Look-ups in named tables: a row name and a column name give one cell, copied from the table.

kiv:
,loto,meroz,boz,rufopo,ruv
zir,54149,55772,54614,54638,60021
nefu,80375,73442,53050,78496,67790
kadur,67097,40657,44227,50532,36365
vaga,42404,38670,46026,46355,60186
zepid,49802,37788,48194,43691,51799
tak,55957,41509,48777,42729,35007
muve,84104,69445,49909,79946,66382
rifi,42289,42296,58610,37083,54536
bim,32187,60320,44876,45223,27150
tos,79837,22774,43279,41997,28605
zuzunet,49322,30741,56735,32076,50629
nirudi,72160,39830,45226,52060,39842

zepid, ruv: 51799
zir, boz: 54614
rifi, meroz: 42296
rifi, boz: 58610
tos, boz: 43279
zir, loto: 54149
rifi, rufopo: 37083
bim, rufopo: 45223
nirudi, rufopo: 52060
vaga, boz: 46026
tak, meroz: 41509
bim, loto: 32187

Table zepurel
|  | petagak | fotapu | bam | firam |
|---|---|---|---|---|
| zulisis | 58 | 66 | 103 | 145 |
| sav | 184 | 202 | 121 | 169 |
| bugu | 36 | 137 | 161 | 174 |

petagak of bugu = 36
petagak of sav = 184
bam of sav = 121
firam of bugu = 174
fotapu of sav = 202
firam of zulisis = 145
bam of zulisis = 103
bam of bugu = 161
petagak of zulisis = 58
firam of sav = 169
fotapu of bugu = 137
fotapu of zulisis = 66
Which row has the largest firam? bugu

mogad =
columns: fet, zumosor, favuta, rereguv, tus, zaraf, sedez
bog: [0.083, 0.556, 0.170, 0.257, 0.480, 0.043, 0.158]
genate: [0.386, 0.223, 0.132, 0.144, -0.243, -0.223, 0.122]
zag: [0.259, 0.191, -0.485, -0.654, -0.041, 0.229, 0.340]
lani: [0.188, -0.087, 0.897, -0.150, 0.453, -0.273, 0.004]

lani, zumosor -> -0.087
lani, fet -> 0.188
bog, zaraf -> 0.043
genate, tus -> -0.243
lani, rereguv -> -0.150
lani, sedez -> 0.004
bog, rereguv -> 0.257
bog, tus -> 0.480
zag, zaraf -> 0.229
genate, zumosor -> 0.223

kab:
         vob  pupuge  faz
fal       64     131  196
rusoz    154     145  139
ges       62     151  194
dad      119     141  125
dal      158      94  124
kasoser  181      88  150
lumeku   122     194  167
rup      141     133  140
nurosab  180     177  143
zar      134      68  100

What is the faz of rup in kab? 140
What is the vob of ges in kab? 62
What is the faz of dad in kab? 125
What is the vob of dad in kab? 119
What is the pupuge of lumeku in kab? 194
What is the vob of dal in kab? 158
What is the faz of kasoser in kab? 150
What is the pupuge of rup in kab? 133
What is the pupuge of dad in kab? 141
What is the vob of fal in kab? 64
What is the vob of rup in kab? 141
Which row has the largest faz? fal

momebop
|  | defi | nemirak |
|---|---|---|
| nobo | 109 | 827 |
| sado | 43 | 214 |
| vafu | 532 | 770 |
| vigepem | 448 | 658 |
| paf | 350 | 779 |
| disod | 521 | 564 |
| gobimim | 601 | 184 |
| laliken | 568 | 601 |

nemirak of gobimim = 184
defi of disod = 521
nemirak of disod = 564
defi of nobo = 109
defi of gobimim = 601
defi of vafu = 532
defi of laliken = 568

ruvuro
         lomake  rosul  keloze  rer  tozen  des
nivero      349    123     596  470    170  455
bolibu      398    400     556  304    457  746
lat         379    426     321  454    779  507
lasifir     333    202     332  467    783  499
vitev       416    139     552  320    458  729
poket       397    383     563  302    479  747
bol         410    356     583  454    168  427
vig         342    235     363  452    780  468
zofovez     347    206     369  582    455  178

lat, lomake -> 379
lasifir, tozen -> 783
nivero, lomake -> 349
bol, tozen -> 168
bolibu, lomake -> 398
poket, keloze -> 563
vitev, keloze -> 552
vig, tozen -> 780
poket, rer -> 302
bolibu, tozen -> 457
vitev, lomake -> 416
lat, rer -> 454
lasifir, keloze -> 332

Table bamiz
,nore,nos,bog,kazom,zis,mamob,zat
tonanov,37,41,62,30,38,35,45
zofedif,8,45,71,20,44,33,37
vug,56,54,39,23,41,50,34
faluf,52,33,38,71,24,24,45
bukov,46,49,37,42,37,56,37
vad,61,35,13,68,16,44,32
kisum,53,51,44,74,57,48,61
tibut,56,85,41,95,88,54,96
dalu,41,35,58,38,33,42,59
sez,42,41,45,52,41,53,51
pez,46,23,46,75,33,34,51

sez, kazom: 52
dalu, bog: 58
bukov, mamob: 56
zofedif, bog: 71
kisum, nore: 53
vad, bog: 13
tonanov, bog: 62
bukov, zat: 37
bukov, kazom: 42

gad:
,nagoz,kimobi
zoso,49,98
pavured,144,115
tud,71,94
tep,123,102
kenelep,90,147
lazuk,105,221
rigazan,76,60
novokop,104,89
kofub,148,120

tud, nagoz: 71
lazuk, nagoz: 105
zoso, kimobi: 98
lazuk, kimobi: 221
novokop, kimobi: 89
pavured, kimobi: 115
tep, nagoz: 123
kofub, nagoz: 148
rigazan, nagoz: 76
pavured, nagoz: 144
tud, kimobi: 94
tep, kimobi: 102
zoso, nagoz: 49
kenelep, kimobi: 147
rigazan, kimobi: 60
kenelep, nagoz: 90

